Below are the code and all the weights of a small trained network. Each question names an input and a class and asks about switching units off, where a switched-off unit gives its printed mean instead of its output.

import numpy as np


def w(rows, s, z=0):
    codes = np.array(rows[::2]) - 128.0
    scale = np.full(codes.shape[1], s)
    scale[-1] = z or s
    return codes * scale


def f(y):
    return y / 2 * (1 + np.tanh(0.7978845608 * (y + 0.044715 * y**3)))


def log_softmax(a):
    a = a - a.max(-1, keepdims=True)
    return a - np.log(np.exp(a).sum(-1, keepdims=True))


def net(x, mask):
    res = np.array(x, float).reshape(1, 6) / 4 @ E
    y = f(res @ A[0][:, :-1].T + A[0][:, -1])
    res = res + np.where(mask, y, B[0][:, -1]) @ B[0][:, :-1]
    return log_softmax(res[-1] @ U[:, :-1].T + U[:, -1])


A, B = {}, {}
E = w([
[143,128,130,142,122,132,135],'x0',
[57,94,101,207,104,160,86],'x1',
[176,2,161,107,124,177,135],'x2',
[141,109,130,96,33,106,128],'x3',
[164,104,65,155,143,54,75],'x4',
[109,56,56,122,136,136,230],'x5',
],0.0083)
A[0] = w([
[71,205,98,101,140,112,129,224],'n0',
[133,125,127,104,32,85,125,120],'n1',
[180,176,208,189,161,159,76,63],'n2',
[105,154,190,139,120,189,175,139],'n3',
[127,134,179,112,123,116,63,41],'n4',
[65,105,99,202,107,178,87,113],'n5',
[116,115,107,101,51,110,124,142],'n6',
[135,153,133,165,201,155,146,32],'n7',
[121,114,124,141,252,132,119,205],'n8',
[60,154,171,86,122,174,158,29],'n9',
[136,210,98,172,111,119,162,2],'n10',
[192,154,136,72,175,99,160,128],'n11',
[172,112,56,134,147,70,76,37],'n12',
[164,60,180,115,186,174,93,185],'n13',
[138,123,81,155,128,115,206,30],'n14',
[87,107,73,123,174,136,208,98],'n15',
],0.012,0.0047)
B[0] = w([
[85,55,191,200,109,209,141,255],'n0',
[102,209,131,122,72,138,97,199],'n1',
[118,125,108,78,122,147,34,203],'n2',
[199,150,139,165,104,54,96,212],'n3',
[123,91,98,52,157,148,92,159],'n4',
[126,162,191,70,212,76,197,229],'n5',
[133,188,142,126,101,150,117,187],'n6',
[105,144,75,63,49,67,172,156],'n7',
[164,232,141,138,52,145,136,241],'n8',
[209,103,112,114,116,17,122,178],'n9',
[73,37,86,71,68,81,187,168],'n10',
[95,158,176,111,221,87,177,215],'n11',
[223,92,145,141,90,28,121,198],'n12',
[44,57,136,174,80,151,171,249],'n13',
[114,92,130,65,133,137,52,170],'n14',
[113,125,129,99,121,154,5,228],'n15',
],0.02,0.007)
U = w([
[99,70,102,11,146,123,39,108],'0',
[31,9,135,139,43,82,216,78],'1',
[241,66,104,184,114,2,139,147],'2',
[89,245,86,96,29,123,187,143],'3',
[68,145,178,40,251,55,225,99],'4',
[99,114,160,147,112,111,138,247],'5',
[138,162,77,229,163,179,202,109],'6',
[174,110,27,224,212,161,179,92],'7',
],0.0071,0.014)

Each question gives the input, the list of numbers given to net, and the class t.
The units are the neurons (one row each of A and B). Each row of codes is followed by its name. A weight is (code - 128) times the scale printed after its matrix; where a second scale follows, it is the last column's (A, B and U).
mask holds one flag per neuron, in row order. A switched-off neuron (its flag False) gives its mean, the last column of its row in B, instead of its output. The means were averaged over made-up inputs and are rounded, as every weight is.
A unit's drop is (log p(t) with every unit on - log p(t) with that unit switched off) / (log p(t) with every unit on - log p(t) with every unit switched off).
The circuit of an input: a set's keep is (log p(t) with only the set's units on - log p(t) with every unit switched off) / (log p(t) with every unit on - log p(t) with every unit switched off). Starting from the 12 units with the biggest drops (on a tie, the unit counted first), units are removed one at a time, each time the one whose removal leaves the highest keep (on an exact tie, the one counted first), for as long as the keep stays at least 0.8.
circuit, biggest first: the units of the circuit, biggest drop first
unit that matters most: the unit with the biggest drop
top k neurons: the k neurons with the biggest drops, biggest first
drop when u is switched off: that unit's drop, to one decimal
input [-8,-5,8,-4,3,0], class 1: unit that matters most -> n13
input [-3,-8,-2,7,-6,-4], class 4: top 2 neurons -> [n11; n8]
input [-5,-8,-5,-3,1,0], class 4: top 2 neurons -> [n11; n13]
input [1,-2,-8,-4,4,1], class 1: top 2 neurons -> [n10; n0]
input [4,-4,1,1,-6,1], class 2: circuit, biggest first -> [n3; n9]
input [-5,-4,-7,6,6,4], class 1: top 2 neurons -> [n0; n10]
input [3,2,3,6,3,-3], class 3: circuit, biggest first -> [n1; n0]
input [-1,8,5,1,-7,5], class 4: top 2 neurons -> [n5; n12]
input [4,7,-3,-8,-3,3], class 3: top 2 neurons -> [n8; n7]
input [2,-6,-4,6,3,-6], class 0: top 2 neurons -> [n4; n8]
input [-7,3,0,-5,-5,-7], class 0: top 2 neurons -> [n2; n4]
input [6,-8,-4,-2,7,-4], class 4: top 3 neurons -> [n11; n3; n9]
input [0,0,3,0,-6,4], class 2: top 3 neurons -> [n3; n9; n0]
input [-1,-5,-2,4,-5,4], class 2: top 3 neurons -> [n9; n5; n3]
input [5,1,6,7,3,-6], class 3: circuit, biggest first -> [n1]
input [-2,-5,-7,4,-2,0], class 1: drop when n10 is switched off -> 0.3
input [-8,5,4,-8,-8,1], class 2: drop when n3 is switched off -> 0.7
input [-6,6,-7,-2,0,5], class 1: drop when n2 is switched off -> 0.2
